Below is a small trained network, with its code and all its weights. Each question gives an input and a class and asks what happens when units are switched off, that is, made to give their printed mean instead of their output.

import numpy as np


def w(rows, s, z=0):
    codes = np.array(rows[::2]) - 128.0
    scale = np.full(codes.shape[1], s)
    scale[-1] = z or s
    return codes * scale


def norm(h):
    return h / np.sqrt((h * h).mean(-1, keepdims=True) + 1e-5)


def f(y):
    return np.maximum(y, 0)


def log_softmax(a):
    a = a - a.max(-1, keepdims=True)
    return a - np.log(np.exp(a).sum(-1, keepdims=True))


def net(x, mask):
    res = np.array(x, float).reshape(1, 7) / 4 @ E
    u = 0
    for l in range(4):
        y = f(norm(res) @ A[l][:, :-1].T + A[l][:, -1])
        res = res + np.where(mask[u : u + 9], y, B[l][:, -1]) @ B[l][:, :-1]
        u += 9
    return log_softmax(norm(res)[-1] @ U[:, :-1].T + U[:, -1])


A, B = {}, {}
E = w([
[141,194,152,162],'x0',
[114,152,162,42],'x1',
[109,181,25,112],'x2',
[128,128,128,126],'x3',
[128,127,128,129],'x4',
[254,127,104,103],'x5',
[127,128,128,128],'x6',
],0.0078)
A[0] = w([
[136,111,164,135,41],'0.n0',
[102,34,102,50,78],'0.n1',
[124,95,131,139,58],'0.n2',
[121,145,149,69,2],'0.n3',
[82,166,83,117,122],'0.n4',
[136,250,194,136,142],'0.n5',
[146,198,151,171,49],'0.n6',
[113,114,145,159,81],'0.n7',
[119,139,144,85,35],'0.n8',
],0.015,0.0073)
B[0] = w([
[132,127,178,117,140],'0.n0',
[119,29,62,165,215],'0.n1',
[134,130,128,175,135],'0.n2',
[98,129,160,38,137],'0.n3',
[137,180,102,123,209],'0.n4',
[110,10,68,120,255],'0.n5',
[121,45,86,106,165],'0.n6',
[142,143,113,75,155],'0.n7',
[151,152,125,47,134],'0.n8',
],0.013,0.0057)
A[1] = w([
[122,113,120,133,91],'1.n0',
[62,114,174,129,34],'1.n1',
[119,150,128,146,76],'1.n2',
[177,144,84,98,119],'1.n3',
[143,124,105,249,135],'1.n4',
[163,101,145,98,150],'1.n5',
[147,137,122,185,45],'1.n6',
[133,110,168,134,1],'1.n7',
[96,165,155,110,123],'1.n8',
],0.013,0.0043)
B[1] = w([
[125,134,122,151,157],'1.n0',
[129,151,100,130,164],'1.n1',
[169,126,159,110,132],'1.n2',
[165,161,125,145,218],'1.n3',
[105,76,120,9,254],'1.n4',
[169,148,123,132,223],'1.n5',
[110,134,143,84,143],'1.n6',
[139,130,149,145,134],'1.n7',
[123,99,118,150,134],'1.n8',
],0.011,0.0045)
A[2] = w([
[70,167,155,134,55],'2.n0',
[123,69,171,137,200],'2.n1',
[54,142,135,106,247],'2.n2',
[53,129,142,145,77],'2.n3',
[142,97,226,179,3],'2.n4',
[127,95,80,87,190],'2.n5',
[149,62,253,152,128],'2.n6',
[138,189,85,167,74],'2.n7',
[142,76,128,183,19],'2.n8',
],0.014,0.0029)
B[2] = w([
[170,88,142,173,132],'2.n0',
[94,234,83,105,197],'2.n1',
[195,131,174,183,175],'2.n2',
[227,114,149,165,149],'2.n3',
[89,235,56,151,142],'2.n4',
[78,179,208,109,253],'2.n5',
[88,217,1,136,181],'2.n6',
[71,189,69,127,143],'2.n7',
[143,135,81,102,159],'2.n8',
],0.0088,0.011)
A[3] = w([
[32,125,109,241,126],'3.n0',
[192,183,134,79,252],'3.n1',
[65,130,212,238,78],'3.n2',
[99,10,229,190,35],'3.n3',
[14,136,187,153,74],'3.n4',
[247,159,172,196,172],'3.n5',
[85,54,154,45,188],'3.n6',
[76,234,180,26,181],'3.n7',
[95,157,206,254,165],'3.n8',
],0.0086,0.0034)
B[3] = w([
[254,95,130,150,189],'3.n0',
[107,70,234,231,224],'3.n1',
[182,110,170,112,150],'3.n2',
[138,132,63,187,144],'3.n3',
[200,80,110,57,169],'3.n4',
[187,76,195,248,151],'3.n5',
[72,93,188,184,235],'3.n6',
[97,180,185,117,254],'3.n7',
[159,162,176,101,157],'3.n8',
],0.0084,0.0064)
U = w([
[119,39,52,119,102],'0',
[118,242,63,131,100],'1',
[253,106,185,163,83],'2',
[111,132,142,138,255],'3',
[89,132,201,73,95],'4',
],0.016,0.0097)

Each question gives the input, the list of numbers given to net, and the class t.
The units are the neurons (one row each of A and B). Each row of codes is followed by its name. A weight is (code - 128) times the scale printed after its matrix; where a second scale follows, it is the last column's (A, B and U).
mask holds one flag per neuron, layer by layer. A switched-off neuron (its flag False) gives its mean, the last column of its row in B, instead of its output. The means were averaged over made-up inputs and are rounded, as every weight is.
A unit's drop is (log p(t) with every unit on - log p(t) with that unit switched off) / (log p(t) with every unit on - log p(t) with every unit switched off).
The circuit of an input: a set's keep is (log p(t) with only the set's units on - log p(t) with every unit switched off) / (log p(t) with every unit on - log p(t) with every unit switched off). Starting from the 12 units with the biggest drops (on a tie, the unit counted first), units are removed one at a time, each time the one whose removal leaves the highest keep (on an exact tie, the one counted first), for as long as the keep stays at least 0.8.
units of the circuit, in order: the units of the circuit, biggest drop first
unit that matters most: the unit with the biggest drop
k most important neurons: the k neurons with the biggest drops, biggest first
k most important neurons of layer l: the k neurons of layer l with the biggest drops, biggest first
drop of u: that unit's drop, to one decimal
input [-4,-5,-3,-7,0,2,1], class 4: units of the circuit, in order => [1.n4 0.n5]
input [-6,-4,-7,6,-4,-7,-4], class 1: 3 most important neurons => [2.n6 0.n5 2.n1]
input [7,5,-8,-4,7,-2,3], class 1: unit that matters most => 2.n6
input [-3,-8,-3,-5,6,-6,1], class 4: units of the circuit, in order => [1.n4 0.n5 0.n1]
input [8,3,-7,-3,-6,6,-7], class 0: 2 most important neurons => [0.n5 0.n6]
input [5,-3,7,-3,-6,-8,-8], class 2: 2 most important neurons of layer 2 => [2.n2 2.n1]
input [-4,-3,-5,5,5,1,4], class 1: units of the circuit, in order => [2.n6 0.n5]
input [6,-5,3,-2,0,3,6], class 0: 2 most important neurons of layer 0 => [0.n6 0.n5]
input [-4,1,-5,-1,-1,0,-1], class 1: units of the circuit, in order => [0.n5 2.n6]
input [3,-1,7,-4,-1,8,1], class 2: 3 most important neurons => [2.n6 2.n1 3.n1]
input [-3,-8,1,4,6,-6,-6], class 4: 2 most important neurons => [1.n4 0.n5]
input [-2,6,-7,6,-3,-3,-2], class 1: 2 most important neurons => [2.n6 1.n4]
input [-3,0,-4,8,8,3,-3], class 1: 3 most important neurons of layer 0 => [0.n5 0.n4 0.n0]
input [5,-6,-4,6,8,-1,-2], class 4: units of the circuit, in order => [1.n4]
input [7,-3,7,-5,-4,5,3], class 0: 2 most important neurons of layer 2 => [2.n1 2.n6]
input [-5,4,8,-5,-4,-7,7], class 1: 3 most important neurons of layer 0 => [0.n4 0.n5 0.n1]
input [4,3,-6,4,-3,-8,4], class 2: 3 most important neurons => [1.n1 2.n2 3.n0]
input [-7,-5,8,-3,0,1,0], class 1: 2 most important neurons => [0.n5 0.n4]
input [0,5,4,-1,6,4,-3], class 4: 3 most important neurons of layer 2 => [2.n6 2.n2 2.n1]
input [4,-4,-2,-8,-5,3,4], class 0: 2 most important neurons => [0.n6 0.n5]
input [3,-8,7,8,-1,-4,0], class 4: 2 most important neurons => [1.n4 2.n6]
input [1,7,5,-7,4,3,-6], class 4: 2 most important neurons of layer 0 => [0.n5 0.n3]
input [-4,3,4,1,-7,-7,5], class 2: most important neuron => [0.n5]
input [-7,-3,-6,-2,-4,-4,-5], class 0: 2 most important neurons of layer 0 => [0.n1 0.n4]
input [-2,2,-7,1,-8,-1,-4], class 1: drop of 2.n6 => 0.0
input [7,-5,1,-4,7,-4,-5], class 0: drop of 0.n6 => 0.2
input [1,-8,-3,-5,-8,1,7], class 4: drop of 1.n4 => 1.1
